[128 = 0]

[104 117 120 120 165 100 135 113 135  60 154 166 170  88 157  89  91 166
 136] | B <59>
[139 126 129 125  95 115 126 126 121  87 104 125 126 127 100 114 155 122
 119] | B <59>
[130 134 135 125 109 123 112 132  98 120 143 130 138 127 115 131 185 132
 122] | B <82>
[134 122 127 125 106 123 127 122 130 123  98 124 128 124 128 143 119 134
 114] | D <68>
[118 119 132 134  83 111 150 117 126 109 125 161 148 107 135 116  95 148
 115] | S <61>
[135 127 132 123 118 124 101 134  97 103 131 134 135 129 119 129 193 127
 117] | B <82>
[121 135 135 126 105 135 145 133 130 130 108 124 137 126 130 129 149 147
 107] | R <70>
[131 119 133 125 104 122 138 129 141 113  97 132 128 129 128 120 146 135
 122] | D <68>
[130 117 135 117  87 126 141 123 147 133  79 125 131 121 122 145  97 129
 122] | D <85>
[113 120 128 127 162 117 136 132 136 105 117 140 146 113 141 108 119 137
 131] | B <90>
[124 116 136 129  70 129 160 119 134 115  77 137 126 135 126 131  78 138
 103] | D <85>
[115 118 131 129 106 112 150 116 134 104 115 145 141 105 118 138  69 140
 115] | S <58>
[134 125 129 133 147 119 131 137 131  80 107 132 136 128 113 124 169 131
 113] | B <90>
[134 129 129 141  79 114 126 125 107 114 108 124 131 120 133 136 136 149
 115] | S <61>
[125 126 129 121  59 122 125 131 120 146  88 131 118 121 121 132  96 143
 112] | S <58>
[122 121 136 130  73 111 155 102 132 135 124 125 121 132 120 152  44 127
 115] | D <71>
[117 125 134 126  94 131 136 130 123 150 117 140 137 113 127 147 118 131
 115] | R <67>
[115 129 132 128 126 129 145 137 127 126 117 133 137 134 127 149 137 138
  99] | R <70>
[135 131 130 123  96 127 110 136  92 116 142 135 117 120 101 160 174 112
 120] | B <82>
[106 128 127 120 111 131 146 126 131 139 146 148 146 123 136 126 137 143
  88] | R <67>
[131 121 133 132  62 133 141 118 131 125  91 136 123 136 117 146  89 135
 112] | D <85>
[128 117 136 129  41 164 142 110 118 140  81 141 131 127 143 145 100 135
 117] | D <68>
[132 118 131 120  64 133 125 124 117 137 114 133 121 105  97 147 113 126
 125] | S <58>
[114 113 141 120  89 141 142 122 129 133 121 146 135 110 115 137 146 143
 114] | R <67>
[128 127 136 126 114 125 136 127 114  99  93 134 127 128 108 151 161 123
 109] | B <90>
[127 127 130 137  73 130 136 115 110 138 138 141 139 132 139 129 137 149
 103] | S <60>
[135 121 139 119   4 133 109 115  83 162 110 139 106 120  97 166 122 122
 104] | S <58>
[134 128 133 126  76 115 129 121 126 107 119 140 122 119 114 129 118 136
 118] | S <58>
[118 127 124 131 125 125 138 131 118 129 141 144 150 119 136 127 158 149
 110] | R <70>
[137 128 131 131 116 109 125 128 125  97 116 126 130 137 129 124 130 132
 126] | B <59>
[123 128 129 122  93 128 140 124 118 129 142 147 141 112 131 125 122 147
 114] | S <60>
[136 128 126 114 104 117 107 131 119 101 117 130 130 107 117 130 163 130
 124] | B <90>
[132 125 129 117 115 114 119 131 110  92 141 134 132 135 125 141 156 143
 105] | B <82>
[125 130 131 126 119 117 113 145 110  99  93 122 123 127 114 148 192 120
 119] | B <90>
[135 127 130 133  99 123 108 126 104 114 105 131 125 124 112 137 169 130
 123] | B <82>
[125 124 133 118 114 133 127 139 117 128  76 130 134 131 122 139 148 131
 115] | B <90>
[127 127 131 129  73 120 144 116 134 121  94 136 141 125 123 131 104 142
 107] | D <71>
[114 121 132 129  76 125 141 119 140 148  91 132 132 131 138 136  78 139
 117] | D <85>
[126 130 129 126  93 131 127 124 111 132 135 139 137 133 127 130 148 144
 114] | S <60>
[102 125 131 121 122 129 143 122 131 132 140 148 146 100 130 118 115 140
 128] | R <67>
[138 116 127 128  49 128 138 124 114 133  83 130 137 119 106 180 122 122
 100] | D <85>
[129 124 122 139 114 118 116 141 104 106  99 130 136 130 123 130 167 128
 115] | B <90>
[134 120 133 125  66 102 127 114 110  95 115 148 136 127 122 128 114 145
 111] | S <58>
[132 122 132 123 113 117 126 129 121  95 114 142 133 116 121 131 134 131
 118] | B <59>
[132 121 122 137  62 125 148 120 125 131  86 135 139 134 121 143 111 145
  98] | D <85>
[127 130 128 126 100 143 139 133 132 131 148 127 133 130 132 127 159 147
 116] | R <70>
[126 126 127 120  91 151 131 126 123 143 121 135 132 127 127 121 162 144
 117] | R <70>
[137 124 133 112  38 122 131 119 107 128 110 145 128 124 117 141 131 148
 108] | S <61>

[152 121 168  86 162  97 140  93 136  91  68 160 109 153 110 140 141 149
 157] | G J
[182 116 180  64 156 104 155 132 135 106  43 184 106 165 105 150 143 130
 169] | Y P
[174 139 156  69 115  96  96 105 142 102 100 165 105 187  95 140 102 132
 147] | V A
[149 112 164  92 166 125 194 136 120 103  65 170 121  98 124 167 165 120
 158] | F M
[115 138 171  94 158  82 170 115 133 113  87 175 115 140 106 148 142 141
 145] | V A
[181  87 167  64 162 108 176 128 113  79  60 171 109 136 100 172 150 130
 174] | Y P
[170  98 161  67 155  99 164 130 125  81  31 178 129 142 112 162 155 157
 158] | F M
[182 105 165  64 142  99 188 120 122  74  56 193 119 163 127 178 172 122
 168] | F Z
[160 112 168  57 160 102 171 124 116 100  90 181 113 155 105 153 150 130
 169] | Y U
[170 134 174  52 119  91 101 130 144  91  95 175  90 181 118 141 130 152
 140] | G Q
[161 132 148  77 143 103 159 125 117  96  93 159  98 153 101 164 127 132
 163] | V A
[ 73 123 163 117 176 101 176 106 128  97  78 154 104 137 106 135 126 136
 157] | G J
[147 110 169  76 180 113 211  89 118  82  62 168 121 148 124 198 158 127
 172] | F M
[167 115 178  58 151  97 164 128 129  94  84 178 103 161  98 172 148 130
 167] | Y N
[207 148 150  80 107  79  60 104 149 101  73 178 115 218  79 138 121 135
 136] | G J
[146 135 153  71 120  88 146  94 131 105  79 167 126 169 105 164 128 132
 149] | V H
[ 99  97 163  85 193 121 231 123 124 100 102 184  94 108 125 179 169 168
 155] | Y U
[ 98 116 144  94 155 115 145  96 112  89  96 166  96 121 111 156 140 152
 148] | V E
[200 117 164  64 153 105 134 134 114  81  89 176  94 158 105 151 145 132
 162] | Y P

[133 130 114 169 111 118 120 121 130 120 136 148 120 111 111 135 125 138
 159] | L [25]
[124 152 126 111 133 119 123 123 128 126  94 131 130 137 166 109 119 123
 174] | T [27]
[ 95 122 124 158  98 118 123 115 128 127 160 135 118 104  99 125 146 140
 132] | L [21]
[127 137 126  99 142 109 131 129 133 160  97 131 141 142 154 120 115 129
 113] | T [27]
[119 140 119  90 115 105 135 119 125 168  78 119 139 122 132  96 117 134
 159] | T [28]
[120 137 128 181 106 126 132 122 133 136 143 139 126 103  97 117 106 151
 150] | L [21]
[110 142 132 115 129 111 139 131 126 150 108 111 148 137 123 127 149 133
  73] | T [27]
[154 126 128 179 123 156 122 122 125 112 149 137 116 109  85 126  90 128
 150] | L [21]
[114 135 135 174 110 139 127 132 132 102 136 129 118 109 120 123 133 136
 165] | L [21]
[115 134 123 187 120 123 130 127 130 112 136 135 123 103 119 132 121 145
 172] | L [25]
[110 104 126 158 114 126 127 129 127 136 156 133 116 101  82 136 131 146
 121] | L [21]
[127 137 123  95 132 118 128 121 132 153 128 135 136 141 147 117 109 125
  94] | T [27]
[105 125 128 161 127 121 128 129 129 117 150 139 120  76 113 137 129 141
 175] | L [25]
[133 144 131 156 127 141 113 118 125  95 125 132 112 114 125 130 120 135
 168] | L [25]
[100 134 130 181 113 126 131 131 129 100 153 135 122 101 107 133 151 133
 187] | L [21]
[132 150 111 113 113 109 135 124 130 166  88 117 144 125 137 105 124 131
 136] | T [28]
[138 142 111  95 118 109 142 123 125 181  78 118 144 141 120  98 106 134
 105] | T [28]
[112 117 126  78 128 105 138 116 128 166 102 130 139 143 158 111 123 123
 114] | T [27]
[123 136 137  60 149 115 146 130 127 181 104 126 140 147 156 117 101 127
  79] | T [27]
[125 136 124 109 132 128 130 125 133 141 121 141 132 135 147 115 114 127
 124] | T [27]
[107 145 123 161 114 104 124 121 130 116 103 126 126 111 119 127 147 139
 170] | L [25]
[108 120 125 154 106 119 122 120 127 134 142 135 119 106 102 135 135 133
 126] | L [21]
[125 122 124 194 116 118 115 128 128 105 112 135 117  98  90 147 131 147
 168] | L [25]
[135 121 117 106 124 123 138 128 113 176  87 128 138 127 122 114  98 138
 125] | T [28]
[127 113 115 182 110 123 139 126 134 151 127 132 131 104  93 127 115 152
  95] | L [21]
[107 136 121 152 110 116 135 129 132 108 142 122 131 120 129 125 151 124
 185] | L [25]
[126 134 129 110 113 122 131 125 129 147  93 122 131 135 129 112 131 129
 124] | T [28]
[131 142 117 170 110 122 130 124 122 125 117 134 125 109  95 115 112 140
 206] | L [25]
[125 141 124  98 119 122 144 121 125 165  80 109 149 143 146 100 123 125
 120] | T [28]
[109 146 122 100 110 106 145 124 129 159  95 121 147 136 154  94 131 129
 137] | T [28]
[109 130 137  75 128 106 126 121 130 170 112 121 139 149 148 125 143 128
  43] | T [27]
[135 110 118 164 112 128 130 128 127 142 117 142 117 100  96 126  91 170
 160] | L [21]
[133 131 125  87 140 104 127 121 137 162  95 130 141 146 158 128 122 129
  69] | T [27]
[126 133 113  76 118 108 137 119 121 184  84 120 144 146 139 102 111 133
 122] | T [28]
[117 118 129 161 117 131 118 119 130 139 132 136 116 108 103 125 101 155
 133] | L [21]
[110 131 121  77 118  97 132 123 130 182  95 129 142 134 152 110 128 129
 102] | T [28]
[144 127 115 165 122 125 119 125 135 133 157 140 119 115 103 138 110 139
 105] | L [25]
[146 141 116  96 139 105 127 121 136 157 103 134 141 144 151 122 111 128
  79] | T [27]
[136 121 124 157 126 124 126 127 124 133 158 127 121 107  91 140 122 136
 124] | L [21]
[108 139 127 148 120 122 133 124 124 133 126 126 132 113 116 121 127 140
 183] | L [21]
[145 123 118 111 114 129 135 129 129 170 102 125 135 139 127 102  97 135
 101] | T [28]
[122 141 124  77 127 109 127 116 122 147 100 132 136 149 160 106 114 122
 115] | T [27]
[120 132 123  97 118 104 128 114 135 154 109 129 136 139 140 114 126 123
 104] | T [27]
